Below is a small trained network, with its code and all its weights. Each question gives an input and a class and asks what happens when units are switched off, that is, made to give their printed mean instead of their output.

import numpy as np


def w(rows, s, z=0):
    codes = np.array(rows[::2]) - 128.0
    scale = np.full(codes.shape[1], s)
    scale[-1] = z or s
    return codes * scale


def norm(h):
    return h / np.sqrt((h * h).mean(-1, keepdims=True) + 1e-5)


def f(y):
    return np.maximum(y, 0)


def log_softmax(a):
    a = a - a.max(-1, keepdims=True)
    return a - np.log(np.exp(a).sum(-1, keepdims=True))


def net(x, mask):
    res = np.array(x, float).reshape(1, 5) / 4 @ E
    u = 0
    for l in range(3):
        y = f(norm(res) @ A[l][:, :-1].T + A[l][:, -1])
        res = res + np.where(mask[u : u + 3], y, B[l][:, -1]) @ B[l][:, :-1]
        u += 3
    return log_softmax(norm(res)[-1] @ U[:, :-1].T + U[:, -1])


A, B = {}, {}
E = w([
[190,165,133,174,167,79,202,53,130,99,2],'x0',
[24,29,105,174,90,140,175,174,172,166,174],'x1',
[87,88,11,166,59,170,160,109,147,153,40],'x2',
[77,120,98,73,161,88,119,87,78,88,99],'x3',
[125,225,254,144,240,208,118,215,152,225,138],'x4',
],0.0019)
A[0] = w([
[89,129,141,88,92,208,44,255,169,185,231,3],'L0N1',
[166,176,118,101,161,149,91,159,139,102,160,73],'L0N2',
[42,61,169,179,177,73,229,115,129,147,137,19],'L0N3',
],0.004,0.0024)
B[0] = w([
[69,85,215,157,74,187,112,106,2,170,189,255],'L0N1',
[114,134,153,106,124,101,159,149,183,129,148,168],'L0N2',
[119,133,160,170,137,93,184,158,178,59,170,180],'L0N3',
],0.0063,0.0042)
A[1] = w([
[193,255,209,44,247,148,45,172,171,154,159,14],'L1N1',
[196,231,184,210,116,175,172,117,128,172,33,59],'L1N2',
[245,184,136,195,181,155,140,144,153,141,40,7],'L1N3',
],0.0038,0.0023)
B[1] = w([
[147,143,158,22,173,52,41,42,204,233,171,254],'L1N1',
[163,212,5,209,177,201,218,71,45,51,81,245],'L1N2',
[107,125,132,221,133,254,199,199,61,129,147,220],'L1N3',
],0.0053,0.0028)
A[2] = w([
[149,107,46,153,136,113,177,125,180,126,30,2],'L2N1',
[67,96,3,154,108,190,154,205,191,232,67,84],'L2N2',
[128,59,143,156,76,147,50,119,163,181,227,90],'L2N3',
],0.0033,0.0021)
B[2] = w([
[89,134,239,29,175,113,46,199,121,201,192,191],'L2N1',
[103,160,56,66,146,248,50,203,249,166,21,186],'L2N2',
[254,190,144,156,170,80,100,218,195,169,27,253],'L2N3',
],0.0035,0.0028)
U = w([
[228,229,227,31,238,59,37,15,176,232,215,133],'0',
[220,229,31,245,225,249,234,63,40,62,43,152],'1',
[38,36,186,246,145,19,240,206,235,13,200,103],'2',
[21,23,254,180,35,216,32,216,32,231,251,238],'3',
[249,92,185,162,30,70,31,212,189,143,186,3],'4',
[199,45,24,38,35,29,47,23,26,9,70,157],'5',
[38,14,13,96,14,203,39,217,228,167,16,126],'6',
],0.005,0.0039)

Each question gives the input, the list of numbers given to net, and the class t.
The units are the neurons (one row each of A and B). Each row of codes is followed by its name. A weight is (code - 128) times the scale printed after its matrix; where a second scale follows, it is the last column's (A, B and U).
mask holds one flag per neuron, layer by layer. A switched-off neuron (its flag False) gives its mean, the last column of its row in B, instead of its output. The means were averaged over made-up inputs and are rounded, as every weight is.
A unit's drop is (log p(t) with every unit on - log p(t) with that unit switched off) / (log p(t) with every unit on - log p(t) with every unit switched off).
The circuit of an input: a set's keep is (log p(t) with only the set's units on - log p(t) with every unit switched off) / (log p(t) with every unit on - log p(t) with every unit switched off). Starting from all 9 units, units are removed one at a time, each time the one whose removal leaves the highest keep (on an exact tie, the one counted first), for as long as the keep stays at least 0.8.
circuit, biggest first: the units of the circuit, biggest drop first
k most important neurons: the k neurons with the biggest drops, biggest first
top k neurons in layer l: the k neurons of layer l with the biggest drops, biggest first
drop when u is switched off: that unit's drop, to one decimal
input [8,4,2,-2,-5], class 2: circuit, biggest first -> L0N3, L1N2
input [-7,-1,4,-8,-7], class 4: circuit, biggest first -> L2N3
input [-8,-4,8,6,-1], class 6: circuit, biggest first -> L2N2, L0N1
input [-8,-7,-6,-5,-7], class 4: circuit, biggest first -> L2N3, L1N2
input [-3,2,-5,-4,-7], class 4: circuit, biggest first -> L2N3, L0N1
input [-5,0,0,-3,-6], class 4: 2 most important neurons -> L2N3, L1N2
input [0,2,0,-8,-3], class 4: circuit, biggest first -> L2N3, L1N3
input [-1,1,5,6,-6], class 6: circuit, biggest first -> L0N1, L2N2
input [2,6,2,-7,-2], class 6: circuit, biggest first -> L2N2, L0N1
input [-5,-3,5,6,0], class 6: circuit, biggest first -> L0N1, L2N2
input [-1,3,0,7,1], class 2: 2 most important neurons -> L0N1, L0N3
input [-1,-1,3,7,2], class 6: 3 most important neurons -> L0N1, L1N1, L1N2
input [-2,1,-4,-1,-8], class 5: 2 most important neurons -> L0N1, L1N1
input [1,7,8,8,5], class 6: circuit, biggest first -> L2N2
input [-5,-3,8,3,-2], class 6: 2 most important neurons -> L0N1, L2N2
input [7,7,7,4,-1], class 6: 4 most important neurons -> L2N2, L0N1, L1N2, L2N1
input [6,6,-5,-8,4], class 1: 2 most important neurons -> L1N2, L0N1
input [-2,-4,-1,-4,-5], class 5: top 2 neurons in layer 1 -> L1N1, L1N3
input [6,4,0,4,-3], class 2: top 2 neurons in layer 0 -> L0N3, L0N1
input [-3,-7,1,-5,-1], class 0: top neuron in layer 1 -> L1N1
input [3,8,-6,3,4], class 2: drop when L0N1 is switched off -> 0.0
